Here is a tiny trained network, its code and every weight. The questions are about switching its units off for an input and a target symbol, where a switched-off unit gives its printed mean instead of its output.

import numpy as np


def w(rows, s, z=0):
    codes = np.array(rows[::2]) - 128.0
    scale = np.full(codes.shape[1], s)
    scale[-1] = z or s
    return codes * scale


def f(y):
    return np.maximum(y, 0)


def softmax(a):
    e = np.exp(a - a.max(-1, keepdims=True))
    return e / e.sum(-1, keepdims=True)


def log_softmax(a):
    a = a - a.max(-1, keepdims=True)
    return a - np.log(np.exp(a).sum(-1, keepdims=True))


def net(x, mask):
    ids = ['αβεηξπστ'.index(c) for c in x.split()]
    T = len(ids)
    res = E[ids] + P[:T]
    u = 0
    for l in range(2):
        r = res
        for j in range(3):
            rows = slice(3 * j, 3 * j + 3)
            q, k, v = (r @ M[l][rows].T for M in (Q, K, V))
            z = softmax(np.where(np.tri(T) > 0, q @ k.T / 3**0.5, -1e9)) @ v
            o = O[l][rows]
            res = res + np.where(mask[u + j], z, o[:, -1]) @ o[:, :-1]
        u += 3
        y = f(res @ A[l][:, :-1].T + A[l][:, -1])
        res = res + np.where(mask[u : u + 8], y, B[l][:, -1]) @ B[l][:, :-1]
        u += 8
    return log_softmax(res[-1] @ U[:, :-1].T + U[:, -1])


Q, K, V, O, A, B = {}, {}, {}, {}, {}, {}
E = w([
[154,191,115,147],'α',
[134,169,77,58],'β',
[139,107,159,91],'ε',
[138,138,143,95],'η',
[138,136,143,94],'ξ',
[117,109,91,41],'π',
[214,95,146,124],'σ',
[94,91,5,177],'τ',
],0.023)
P = w([
[2,237,170,42],'0',
[186,140,168,123],'1',
[192,139,148,120],'2',
[197,133,132,123],'3',
[207,125,120,131],'4',
[208,124,103,129],'5',
[209,114,94,133],'6',
[209,113,81,134],'7',
[210,107,70,134],'8',
[208,109,56,139],'9',
[208,105,47,143],'10',
[206,98,38,145],'11',
[207,94,28,145],'12',
[206,91,27,151],'13',
],0.0068)
Q[0] = w([
[39,152,142,92],'L0H1',
[100,137,109,139],'L0H1',
[183,87,35,132],'L0H1',
[68,134,144,240],'L0H2',
[75,160,225,154],'L0H2',
[212,194,108,156],'L0H2',
[59,96,236,62],'L0H3',
[200,190,160,127],'L0H3',
[16,87,255,244],'L0H3',
],0.0089)
K[0] = w([
[181,107,154,88],'L0H1',
[112,113,159,137],'L0H1',
[74,150,127,132],'L0H1',
[144,100,153,147],'L0H2',
[200,130,130,156],'L0H2',
[91,141,99,135],'L0H2',
[126,154,138,79],'L0H3',
[115,150,113,163],'L0H3',
[112,160,252,76],'L0H3',
],0.016)
V[0] = w([
[98,72,119,198],'L0H1',
[170,133,44,157],'L0H1',
[96,101,114,149],'L0H1',
[178,97,176,147],'L0H2',
[121,91,78,102],'L0H2',
[135,139,121,186],'L0H2',
[141,59,118,146],'L0H3',
[176,116,139,49],'L0H3',
[255,123,117,103],'L0H3',
],0.012)
O[0] = w([
[118,32,145,101,73],'L0H1',
[207,72,100,131,246],'L0H1',
[122,83,112,103,125],'L0H1',
[152,137,199,149,2],'L0H2',
[128,80,83,217,220],'L0H2',
[123,90,105,255,55],'L0H2',
[66,118,175,105,208],'L0H3',
[175,125,98,65,57],'L0H3',
[207,110,105,188,158],'L0H3',
],0.0074,0.0072)
A[0] = w([
[64,225,118,119,252],'L0N1',
[63,74,38,110,109],'L0N2',
[208,154,253,46,253],'L0N3',
[122,123,42,176,195],'L0N4',
[81,196,152,190,248],'L0N5',
[154,225,133,75,107],'L0N6',
[160,104,133,152,177],'L0N7',
[154,107,186,195,41],'L0N8',
],0.0071,0.004)
B[0] = w([
[2,112,131,143,197],'L0N1',
[148,96,152,122,240],'L0N2',
[159,133,113,49,237],'L0N3',
[118,42,186,164,254],'L0N4',
[26,145,192,159,154],'L0N5',
[158,191,167,198,216],'L0N6',
[109,170,222,132,187],'L0N7',
[104,170,122,56,137],'L0N8',
],0.0083,0.0075)
Q[1] = w([
[230,140,94,104],'L1H1',
[72,118,89,100],'L1H1',
[254,108,134,125],'L1H1',
[131,132,148,120],'L1H2',
[138,140,89,160],'L1H2',
[145,163,141,143],'L1H2',
[122,187,130,131],'L1H3',
[93,127,124,125],'L1H3',
[218,119,177,166],'L1H3',
],0.016)
K[1] = w([
[133,91,7,167],'L1H1',
[106,143,111,56],'L1H1',
[147,30,83,199],'L1H1',
[98,184,167,169],'L1H2',
[184,125,139,143],'L1H2',
[195,161,137,121],'L1H2',
[148,155,169,107],'L1H3',
[114,129,197,106],'L1H3',
[150,97,91,181],'L1H3',
],0.013)
V[1] = w([
[121,86,118,32],'L1H1',
[57,92,209,130],'L1H1',
[199,117,247,146],'L1H1',
[148,149,103,90],'L1H2',
[121,185,205,121],'L1H2',
[163,176,114,53],'L1H2',
[109,77,98,112],'L1H3',
[149,66,178,166],'L1H3',
[105,163,113,111],'L1H3',
],0.011)
O[1] = w([
[1,51,127,15,138],'L1H1',
[105,81,162,173,151],'L1H1',
[170,148,236,102,68],'L1H1',
[169,83,165,101,79],'L1H2',
[161,83,141,187,1],'L1H2',
[113,68,84,145,10],'L1H2',
[112,211,151,125,214],'L1H3',
[113,155,142,83,201],'L1H3',
[133,109,115,182,94],'L1H3',
],0.0098,0.004)
A[1] = w([
[190,144,108,224,145],'L1N1',
[55,84,20,188,83],'L1N2',
[125,193,191,35,231],'L1N3',
[229,244,76,222,121],'L1N4',
[235,57,93,128,155],'L1N5',
[187,254,161,122,2],'L1N6',
[137,227,80,208,98],'L1N7',
[101,173,106,201,25],'L1N8',
],0.0063,0.0056)
B[1] = w([
[153,132,102,200,194],'L1N1',
[194,167,183,88,213],'L1N2',
[208,103,91,153,251],'L1N3',
[108,157,167,5,205],'L1N4',
[2,162,140,179,222],'L1N5',
[84,34,96,151,186],'L1N6',
[110,125,169,117,167],'L1N7',
[109,53,85,60,150],'L1N8',
],0.0082,0.018)
U = w([
[128,214,203,175,176],'α',
[187,183,1,154,243],'β',
[47,15,219,94,3],'ε',
[125,89,116,168,131],'η',
[115,91,120,167,147],'ξ',
[118,25,47,62,76],'π',
[214,66,164,61,151],'σ',
[35,148,194,74,137],'τ',
],0.0062,0.0041)

Each question gives the input, a string of symbols that net reads in full, and the target symbol t.
The units are the heads (3 rows each of Q, K, V and O) and the neurons (one row each of A and B). Each row of codes is followed by its name. A weight is (code - 128) times the scale printed after its matrix; where a second scale follows, it is the last column's (O, A, B and U).
mask holds one flag per unit, layer by layer, with each layer's heads first. A switched-off unit (its flag False) gives its mean, the last column of its rows in O or B, instead of its output. The means were averaged over made-up inputs and are rounded, as every weight is.
A unit's drop is (log p(t) with every unit on - log p(t) with that unit switched off) / (log p(t) with every unit on - log p(t) with every unit switched off).
The circuit of an input: a set's keep is (log p(t) with only the set's units on - log p(t) with every unit switched off) / (log p(t) with every unit on - log p(t) with every unit switched off). Starting from the 12 units with the biggest drops (on a tie, the unit counted first), units are removed one at a time, each time the one whose removal leaves the highest keep (on an exact tie, the one counted first), for as long as the keep stays at least 0.8.
circuit, biggest first: the units of the circuit, biggest drop first
top k neurons: the k neurons with the biggest drops, biggest first
top k neurons in layer l: the k neurons of layer l with the biggest drops, biggest first
heads that matter: for each layer, one digit per head in row order, 1 if its drop is at least 0.15 and else 0, layers parted by /
input π η π α α η, target α: circuit, biggest first	[L1H1 L0H1]
input η σ π ε, target π: top 3 neurons in layer 0	[L0N3 L0N7 L0N4]
input α τ σ η α η, target α: top 2 neurons	[L1N4 L1N1]
input η σ ξ β α ξ, target α: top 4 neurons in layer 1	[L1N5 L1N4 L1N1 L1N3]
input π ξ ξ τ ξ β η σ ξ η, target π: heads that matter	011 / 100
input σ η ξ π α τ σ ξ, target σ: circuit, biggest first	[L1H1 L1N5 L0H3 L1N3]
input β ε σ π α π σ η, target σ: heads that matter	001 / 100
input β σ ξ α σ β, target β: circuit, biggest first	[L0H1 L0H3]
input σ ε η β ε ξ σ ξ α β ξ ε τ α, target σ: heads that matter	111 / 101
input σ η ξ π, target π: heads that matter	001 / 100
input σ σ ξ ε, target σ: circuit, biggest first	[L1H1 L0H3]
input π ε σ τ ε σ τ, target τ: circuit, biggest first	[L0N4 L1H2 L1H3]
input σ ξ ε σ τ ε ε ε β, target σ: circuit, biggest first	[L1H1 L1N5 L0H3 L0H2]
input σ β ξ ξ τ, target σ: heads that matter	111 / 100
input τ ξ α, target τ: top neuron	[L0N6]
input ε β α ξ τ σ β, target ε: heads that matter	011 / 100
input ξ α ε ε, target α: heads that matter	101 / 110
input α τ η β, target α: circuit, biggest first	[L1H1 L0H1 L0N6 L0H3]
input π ε ε ε ξ, target π: heads that matter	011 / 110
input β π ε α σ σ ξ τ β ξ, target β: circuit, biggest first	[L1H1]
input α σ τ π ε α σ ε η β, target α: heads that matter	101 / 101
input σ σ τ ξ, target σ: top 2 neurons	[L1N3 L1N5]
input σ ξ β ε β η η η ε σ σ α ξ, target α: circuit, biggest first	[L1H1 L0H1]
